Here is a tiny trained network, its code and every weight. The questions are about switching its units off for an input and a target symbol, where a switched-off unit gives its printed mean instead of its output.

import numpy as np


def w(rows, s, z=0):
    codes = np.array(rows[::2]) - 128.0
    scale = np.full(codes.shape[1], s)
    scale[-1] = z or s
    return codes * scale


def f(y):
    return np.maximum(y, 0)


def softmax(a):
    e = np.exp(a - a.max(-1, keepdims=True))
    return e / e.sum(-1, keepdims=True)


def log_softmax(a):
    a = a - a.max(-1, keepdims=True)
    return a - np.log(np.exp(a).sum(-1, keepdims=True))


def net(x, mask):
    ids = ['ΔΦβεζηθμτ'.index(c) for c in x.split()]
    T = len(ids)
    res = E[ids] + P[:T]
    r = res
    for j in range(2):
        rows = slice(4 * j, 4 * j + 4)
        q, k, v = (r @ M[0][rows].T for M in (Q, K, V))
        z = softmax(np.where(np.tri(T) > 0, q @ k.T / 4**0.5, -1e9)) @ v
        o = O[0][rows]
        res = res + np.where(mask[j], z, o[:, -1]) @ o[:, :-1]
    y = f(res @ A[0][:, :-1].T + A[0][:, -1])
    res = res + np.where(mask[2:14], y, B[0][:, -1]) @ B[0][:, :-1]
    return log_softmax(res[-1] @ U[:, :-1].T + U[:, -1])


Q, K, V, O, A, B = {}, {}, {}, {}, {}, {}
E = w([
[129,170,96],'Δ',
[133,147,63],'Φ',
[126,144,60],'β',
[162,182,89],'ε',
[134,122,106],'ζ',
[20,152,150],'η',
[86,132,50],'θ',
[38,136,98],'μ',
[158,245,184],'τ',
],0.011)
P = w([
[106,10,209],'0',
[107,67,181],'1',
[100,97,152],'2',
[100,119,132],'3',
[98,140,113],'4',
[100,158,100],'5',
[101,176,90],'6',
[97,191,77],'7',
[98,205,63],'8',
[98,220,54],'9',
[99,233,44],'10',
[96,247,35],'11',
[90,253,22],'12',
],0.0066)
Q[0] = w([
[209,6,212],'H0',
[124,179,88],'H0',
[110,94,168],'H0',
[94,117,150],'H0',
[130,79,151],'H1',
[92,81,132],'H1',
[71,148,81],'H1',
[129,137,235],'H1',
],0.028)
K[0] = w([
[180,5,162],'H0',
[112,149,95],'H0',
[138,138,165],'H0',
[129,157,161],'H0',
[119,136,180],'H1',
[141,154,178],'H1',
[161,163,99],'H1',
[157,20,189],'H1',
],0.026)
V[0] = w([
[81,146,162],'H0',
[118,35,24],'H0',
[249,129,99],'H0',
[68,58,64],'H0',
[166,122,113],'H1',
[74,151,156],'H1',
[179,220,160],'H1',
[197,92,88],'H1',
],0.012)
O[0] = w([
[134,151,204,178],'H0',
[19,167,6,105],'H0',
[186,47,21,5],'H0',
[22,190,75,161],'H0',
[130,110,101,136],'H1',
[119,155,181,131],'H1',
[69,59,187,213],'H1',
[145,102,56,122],'H1',
],0.011,0.0023)
A[0] = w([
[121,92,51,213],'N0',
[133,180,129,29],'N1',
[137,168,162,48],'N2',
[150,105,153,10],'N3',
[136,118,49,93],'N4',
[115,168,164,32],'N5',
[199,216,41,2],'N6',
[133,198,136,108],'N7',
[169,137,108,146],'N8',
[59,113,88,121],'N9',
[77,25,136,195],'N10',
[104,1,56,125],'N11',
],0.0097,0.0067)
B[0] = w([
[87,62,72,254],'N0',
[164,114,115,141],'N1',
[125,93,102,161],'N2',
[93,148,71,144],'N3',
[150,111,174,187],'N4',
[147,89,114,163],'N5',
[88,76,255,160],'N6',
[101,158,141,197],'N7',
[129,104,152,157],'N8',
[180,148,128,234],'N9',
[177,152,122,161],'N10',
[165,205,113,171],'N11',
],0.036,0.0069)
U = w([
[139,192,100,100],'Δ',
[148,107,114,3],'Φ',
[147,115,100,72],'β',
[125,68,106,74],'ε',
[211,157,17,166],'ζ',
[82,132,191,136],'η',
[115,133,86,152],'θ',
[153,240,132,233],'μ',
[254,141,185,138],'τ',
],0.0063,0.003)

Each question gives the input, a string of symbols that net reads in full, and the target symbol t.
The units are the heads (4 rows each of Q, K, V and O) and the neurons (one row each of A and B). Each row of codes is followed by its name. A weight is (code - 128) times the scale printed after its matrix; where a second scale follows, it is the last column's (O, A, B and U).
mask holds one flag per unit, heads first, then neurons. A switched-off unit (its flag False) gives its mean, the last column of its rows in O or B, instead of its output. The means were averaged over made-up inputs and are rounded, as every weight is.
A unit's drop is (log p(t) with every unit on - log p(t) with that unit switched off) / (log p(t) with every unit on - log p(t) with every unit switched off).
The circuit of an input: a set's keep is (log p(t) with only the set's units on - log p(t) with every unit switched off) / (log p(t) with every unit on - log p(t) with every unit switched off). Starting from the 12 units with the biggest drops (on a tie, the unit counted first), units are removed one at a time, each time the one whose removal leaves the highest keep (on an exact tie, the one counted first), for as long as the keep stays at least 0.8.
circuit, biggest first: the units of the circuit, biggest drop first
most important unit: the unit with the biggest drop
top k neurons: the k neurons with the biggest drops, biggest first
drop when u is switched off: that unit's drop, to one decimal
input Δ Δ Δ β Φ τ ζ μ, target τ: most important unit : N0
input ζ β β ε ε Δ Δ ε ζ, target ζ: circuit, biggest first : (H0 N11 N6)
input τ ε β η ε β β τ ε β ζ μ ζ, target μ: top 2 neurons : (N0 N7)
input ε ε τ ζ Δ β Δ θ β, target η: circuit, biggest first : (N6 H0)
input β β β ε β Φ ε Δ β Φ, target ε: circuit, biggest first : (N0 H0)
input Φ τ ε β, target ζ: top 2 neurons : (N6 N11)
input θ θ Δ ε ε η θ, target μ: circuit, biggest first : (H0 N0 N9)
input ζ β ζ θ ζ β ζ ε ε ε ε, target ζ: circuit, biggest first : (H1 H0 N11 N6)
input θ ε τ η β ε η ζ, target η: circuit, biggest first : (H0 N9)
input Δ ε ε Φ ε β ε ε β, target ζ: circuit, biggest first : (N11 H0)
input β θ ζ Δ θ β, target η: circuit, biggest first : (N6 H1 H0)
input β ζ β Δ β θ Φ θ θ, target η: circuit, biggest first : (N6 H1 H0)
input τ ε ε η ε η β η θ μ Δ, target μ: top 2 neurons : (N0 N7)
input μ η η β ζ β ε, target ε: top 3 neurons : (N0 N9 N6)
input ζ μ β Φ β Δ β Φ ε τ ζ, target τ: top 2 neurons : (N0 N10)
input η ζ ε ε β ε β Δ μ β η θ ε, target η: circuit, biggest first : (N6)
input η Δ ζ ε θ, target ζ: circuit, biggest first : (N9 H0)
input μ η Δ η θ β ε Φ ε ζ Δ η, target η: top 3 neurons : (N7 N0 N9)
input ε Φ β ε ζ ζ ζ θ β θ ε, target η: circuit, biggest first : (N6 H0)
input ζ β η η μ τ μ, target τ: most important unit : N10
input τ ε Δ β ε β Δ θ ε μ, target μ: top 3 neurons : (N0 N9 N7)
input ε β Φ τ η η η τ Δ, target τ: top 2 neurons : (N0 N7)
input ε η μ β Δ ε β Φ μ Δ, target μ: drop when N7 is switched off : 0.1
input ε θ η β, target μ: drop when N0 is switched off : 0.4
input ε μ ε ε β ζ ε τ Φ, target τ: drop when H1 is switched off : 0.0
input β ζ τ ε, target τ: drop when H0 is switched off : 1.4
input Δ ε μ ε ε μ τ β, target τ: circuit, biggest first : (H0)
